Here is a tiny trained network, its code and every weight. The questions are about switching its units off for an input and a class, where a switched-off unit gives its printed mean instead of its output.

import numpy as np


def w(rows, s, z=0):
    codes = np.array(rows[::2]) - 128.0
    scale = np.full(codes.shape[1], s)
    scale[-1] = z or s
    return codes * scale


def f(y):
    return np.maximum(y, 0)


def log_softmax(a):
    a = a - a.max(-1, keepdims=True)
    return a - np.log(np.exp(a).sum(-1, keepdims=True))


def net(x, mask):
    res = np.array(x, float).reshape(1, 5) / 4 @ E
    y = f(res @ A[0][:, :-1].T + A[0][:, -1])
    res = res + np.where(mask, y, B[0][:, -1]) @ B[0][:, :-1]
    return log_softmax(res[-1] @ U[:, :-1].T + U[:, -1])


A, B = {}, {}
E = w([
[193,172,201,92],'x0',
[81,82,137,2],'x1',
[129,131,126,128],'x2',
[128,7,232,157],'x3',
[206,72,64,102],'x4',
],0.0084)
A[0] = w([
[249,98,80,112,51],'N0',
[178,208,159,76,82],'N1',
[138,193,95,113,35],'N2',
[223,166,153,104,112],'N3',
[64,108,87,126,95],'N4',
[128,109,147,44,90],'N5',
[170,168,154,179,51],'N6',
[66,174,175,136,54],'N7',
[84,126,134,77,63],'N8',
[127,189,90,105,20],'N9',
[44,179,140,144,131],'N10',
[108,214,62,67,34],'N11',
[114,147,74,115,154],'N12',
[76,144,63,126,112],'N13',
[71,152,154,129,51],'N14',
[28,133,156,47,98],'N15',
[118,152,164,133,124],'N16',
[130,29,194,152,66],'N17',
[74,98,78,152,10],'N18',
[49,199,164,165,89],'N19',
[117,143,162,46,47],'N20',
[153,124,121,152,93],'N21',
[167,89,97,133,195],'N22',
[138,172,98,149,140],'N23',
[118,140,104,127,150],'N24',
[163,165,139,210,46],'N25',
[115,111,123,36,41],'N26',
[90,186,213,118,85],'N27',
[82,101,80,164,35],'N28',
[216,191,207,78,38],'N29',
[135,108,84,236,34],'N30',
[189,131,158,109,169],'N31',
[92,101,123,73,120],'N32',
[113,165,168,127,94],'N33',
[106,169,105,110,65],'N34',
[180,155,139,215,3],'N35',
],0.013,0.0075)
B[0] = w([
[163,57,105,62,207],'N0',
[110,110,152,153,207],'N1',
[153,125,172,116,181],'N2',
[106,110,131,133,211],'N3',
[106,130,128,156,180],'N4',
[156,146,108,152,197],'N5',
[145,169,92,169,173],'N6',
[160,90,120,114,172],'N7',
[165,147,117,176,167],'N8',
[161,130,179,118,176],'N9',
[118,83,106,102,208],'N10',
[154,124,174,130,233],'N11',
[120,127,157,117,207],'N12',
[118,117,163,151,198],'N13',
[155,71,104,107,154],'N14',
[158,154,106,155,239],'N15',
[135,119,122,105,164],'N16',
[158,151,191,123,255],'N17',
[55,111,142,184,154],'N18',
[134,88,102,87,203],'N19',
[136,166,96,167,180],'N20',
[137,133,123,120,147],'N21',
[91,105,127,107,221],'N22',
[123,132,158,106,200],'N23',
[128,124,144,139,171],'N24',
[189,153,109,171,188],'N25',
[160,151,105,137,182],'N26',
[132,93,105,83,205],'N27',
[97,121,131,152,159],'N28',
[2,119,120,195,211],'N29',
[130,153,118,142,194],'N30',
[92,130,109,129,205],'N31',
[145,169,103,163,197],'N32',
[125,94,115,110,161],'N33',
[130,127,146,136,163],'N34',
[165,154,107,148,181],'N35',
],0.013,0.0078)
U = w([
[112,134,119,103,254],'0',
[175,175,66,155,84],'1',
[150,125,245,111,85],'2',
[19,111,112,161,123],'3',
[151,56,63,46,66],'4',
],0.011,0.015)

Each question gives the input, the list of numbers given to net, and the class t.
The units are the neurons (one row each of A and B). Each row of codes is followed by its name. A weight is (code - 128) times the scale printed after its matrix; where a second scale follows, it is the last column's (A, B and U).
mask holds one flag per neuron, in row order. A switched-off neuron (its flag False) gives its mean, the last column of its row in B, instead of its output. The means were averaged over made-up inputs and are rounded, as every weight is.
A unit's drop is (log p(t) with every unit on - log p(t) with that unit switched off) / (log p(t) with every unit on - log p(t) with every unit switched off).
The circuit of an input: a set's keep is (log p(t) with only the set's units on - log p(t) with every unit switched off) / (log p(t) with every unit on - log p(t) with every unit switched off). Starting from the 12 units with the biggest drops (on a tie, the unit counted first), units are removed one at a time, each time the one whose removal leaves the highest keep (on an exact tie, the one counted first), for as long as the keep stays at least 0.8.
circuit, biggest first: the units of the circuit, biggest drop first
most important unit: the unit with the biggest drop
top k neurons: the k neurons with the biggest drops, biggest first
drop of u: that unit's drop, to one decimal
input [7,1,-7,6,-4], class 0: circuit, biggest first -> N27, N11
input [3,-7,-6,2,-6], class 1: circuit, biggest first -> N25, N6
input [-7,4,6,2,7], class 3: circuit, biggest first -> N18, N4
input [8,-7,7,-5,5], class 3: top 3 neurons -> N29, N3, N1
input [3,6,-1,-7,4], class 2: circuit, biggest first -> N11, N9
input [3,-2,-5,4,6], class 4: circuit, biggest first -> N0
input [-8,4,6,-1,6], class 3: circuit, biggest first -> N18, N4
input [2,-8,7,6,7], class 1: top 4 neurons -> N25, N35, N6, N30
input [-4,-7,-4,-4,-8], class 4: circuit, biggest first -> N19, N10
input [6,-5,-4,-3,5], class 3: top 2 neurons -> N29, N3
input [5,-3,-3,1,-7], class 4: top 2 neurons -> N27, N19
input [0,-4,4,3,5], class 4: top 2 neurons -> N0, N29
input [-3,2,-2,-6,-7], class 4: top 2 neurons -> N19, N10
input [-7,-3,-5,-8,-4], class 2: most important unit -> N11
input [-8,6,-5,5,5], class 3: top 3 neurons -> N18, N4, N22
input [-8,6,-5,-6,8], class 3: top 4 neurons -> N18, N4, N13, N17
input [1,2,5,-6,3], class 2: drop of N20 -> 0.0
input [-6,-7,4,8,8], class 2: drop of N23 -> -0.2
input [5,4,-4,-8,-3], class 2: drop of N11 -> 0.4
input [7,-5,0,2,4], class 3: circuit, biggest first -> N29
